Below are the code and all the weights of a small trained network. Each question names an input and a class and asks about switching units off, where a switched-off unit gives its printed mean instead of its output.

import numpy as np


def w(rows, s, z=0):
    codes = np.array(rows[::2]) - 128.0
    scale = np.full(codes.shape[1], s)
    scale[-1] = z or s
    return codes * scale


def norm(h):
    return h / np.sqrt((h * h).mean(-1, keepdims=True) + 1e-5)


def f(y):
    return y / 2 * (1 + np.tanh(0.7978845608 * (y + 0.044715 * y**3)))


def log_softmax(a):
    a = a - a.max(-1, keepdims=True)
    return a - np.log(np.exp(a).sum(-1, keepdims=True))


def net(x, mask):
    res = np.array(x, float).reshape(1, 7) / 4 @ E
    u = 0
    for l in range(2):
        y = f(norm(res) @ A[l][:, :-1].T + A[l][:, -1])
        res = res + np.where(mask[u : u + 10], y, B[l][:, -1]) @ B[l][:, :-1]
        u += 10
    return log_softmax(norm(res)[-1] @ U[:, :-1].T + U[:, -1])


A, B = {}, {}
E = w([
[198,149,46],'x0',
[112,138,151],'x1',
[211,89,254],'x2',
[126,192,162],'x3',
[156,143,96],'x4',
[116,97,127],'x5',
[127,126,132],'x6',
],0.0098)
A[0] = w([
[222,124,252,251],'L0N0',
[199,100,78,79],'L0N1',
[131,170,144,45],'L0N2',
[156,169,195,94],'L0N3',
[217,182,123,149],'L0N4',
[143,132,87,58],'L0N5',
[91,189,118,60],'L0N6',
[110,183,163,221],'L0N7',
[42,111,127,114],'L0N8',
[125,158,172,144],'L0N9',
],0.012,0.003)
B[0] = w([
[246,174,145,254],'L0N0',
[174,101,111,152],'L0N1',
[132,80,87,123],'L0N2',
[142,189,60,156],'L0N3',
[99,162,183,165],'L0N4',
[195,81,254,130],'L0N5',
[77,64,149,142],'L0N6',
[133,179,85,158],'L0N7',
[131,156,116,162],'L0N8',
[192,134,110,143],'L0N9',
],0.0068,0.0095)
A[1] = w([
[184,127,88,243],'L1N0',
[160,176,135,179],'L1N1',
[41,112,113,121],'L1N2',
[126,195,72,189],'L1N3',
[8,172,92,253],'L1N4',
[107,46,120,132],'L1N5',
[197,92,129,101],'L1N6',
[75,69,93,59],'L1N7',
[139,186,185,99],'L1N8',
[87,253,107,171],'L1N9',
],0.013,0.0034)
B[1] = w([
[20,43,98,203],'L1N0',
[70,86,181,182],'L1N1',
[44,205,196,180],'L1N2',
[57,39,233,195],'L1N3',
[1,114,133,254],'L1N4',
[196,225,62,139],'L1N5',
[90,142,170,177],'L1N6',
[197,227,118,154],'L1N7',
[206,159,33,168],'L1N8',
[21,39,72,217],'L1N9',
],0.005,0.0085)
U = w([
[88,67,182,251],'0',
[205,111,254,120],'1',
[88,174,77,96],'2',
[156,50,229,42],'3',
[42,80,152,14],'4',
[188,224,161,43],'5',
],0.0095,0.0036)

Each question gives the input, the list of numbers given to net, and the class t.
The units are the neurons (one row each of A and B). Each row of codes is followed by its name. A weight is (code - 128) times the scale printed after its matrix; where a second scale follows, it is the last column's (A, B and U).
mask holds one flag per neuron, layer by layer. A switched-off neuron (its flag False) gives its mean, the last column of its row in B, instead of its output. The means were averaged over made-up inputs and are rounded, as every weight is.
A unit's drop is (log p(t) with every unit on - log p(t) with that unit switched off) / (log p(t) with every unit on - log p(t) with every unit switched off).
The circuit of an input: a set's keep is (log p(t) with only the set's units on - log p(t) with every unit switched off) / (log p(t) with every unit on - log p(t) with every unit switched off). Starting from the 12 units with the biggest drops (on a tie, the unit counted first), units are removed one at a time, each time the one whose removal leaves the highest keep (on an exact tie, the one counted first), for as long as the keep stays at least 0.8.
units of the circuit, in order: the units of the circuit, biggest drop first
top k neurons: the k neurons with the biggest drops, biggest first
k most important neurons of layer l: the k neurons of layer l with the biggest drops, biggest first
drop when u is switched off: that unit's drop, to one decimal
input [5,1,0,6,0,-5,-2], class 4: units of the circuit, in order -> [L1N9, L0N0, L1N3]
input [8,-8,0,2,7,-4,2], class 4: units of the circuit, in order -> [L0N0, L1N0]
input [1,6,-2,-8,-6,1,6], class 2: units of the circuit, in order -> [L1N5, L1N3, L1N9]
input [-6,5,7,4,8,-7,0], class 5: units of the circuit, in order -> [L0N3, L1N8, L1N3]
input [-5,0,2,-5,8,0,-3], class 1: 2 most important neurons of layer 1 -> [L1N9, L1N4]
input [5,-7,-8,3,6,-6,-1], class 4: top neuron -> [L1N3]
input [3,6,0,0,5,-4,-5], class 0: units of the circuit, in order -> [L0N0, L1N3]
input [2,4,5,6,-6,-2,0], class 5: units of the circuit, in order -> [L0N3, L1N8]
input [6,6,-1,-4,-6,-6,-5], class 0: top 2 neurons -> [L0N0, L1N0]
input [-8,5,1,2,4,0,3], class 5: 2 most important neurons of layer 1 -> [L1N8, L1N4]
input [8,1,-1,2,-7,2,1], class 0: drop when L0N0 is switched off -> 0.4
input [7,-1,-6,6,6,2,2], class 0: drop when L1N3 is switched off -> 0.2
input [-7,-6,2,7,-5,-4,-2], class 5: drop when L1N8 is switched off -> 0.3
input [-8,-5,4,6,-8,-2,8], class 5: drop when L1N3 is switched off -> 0.2
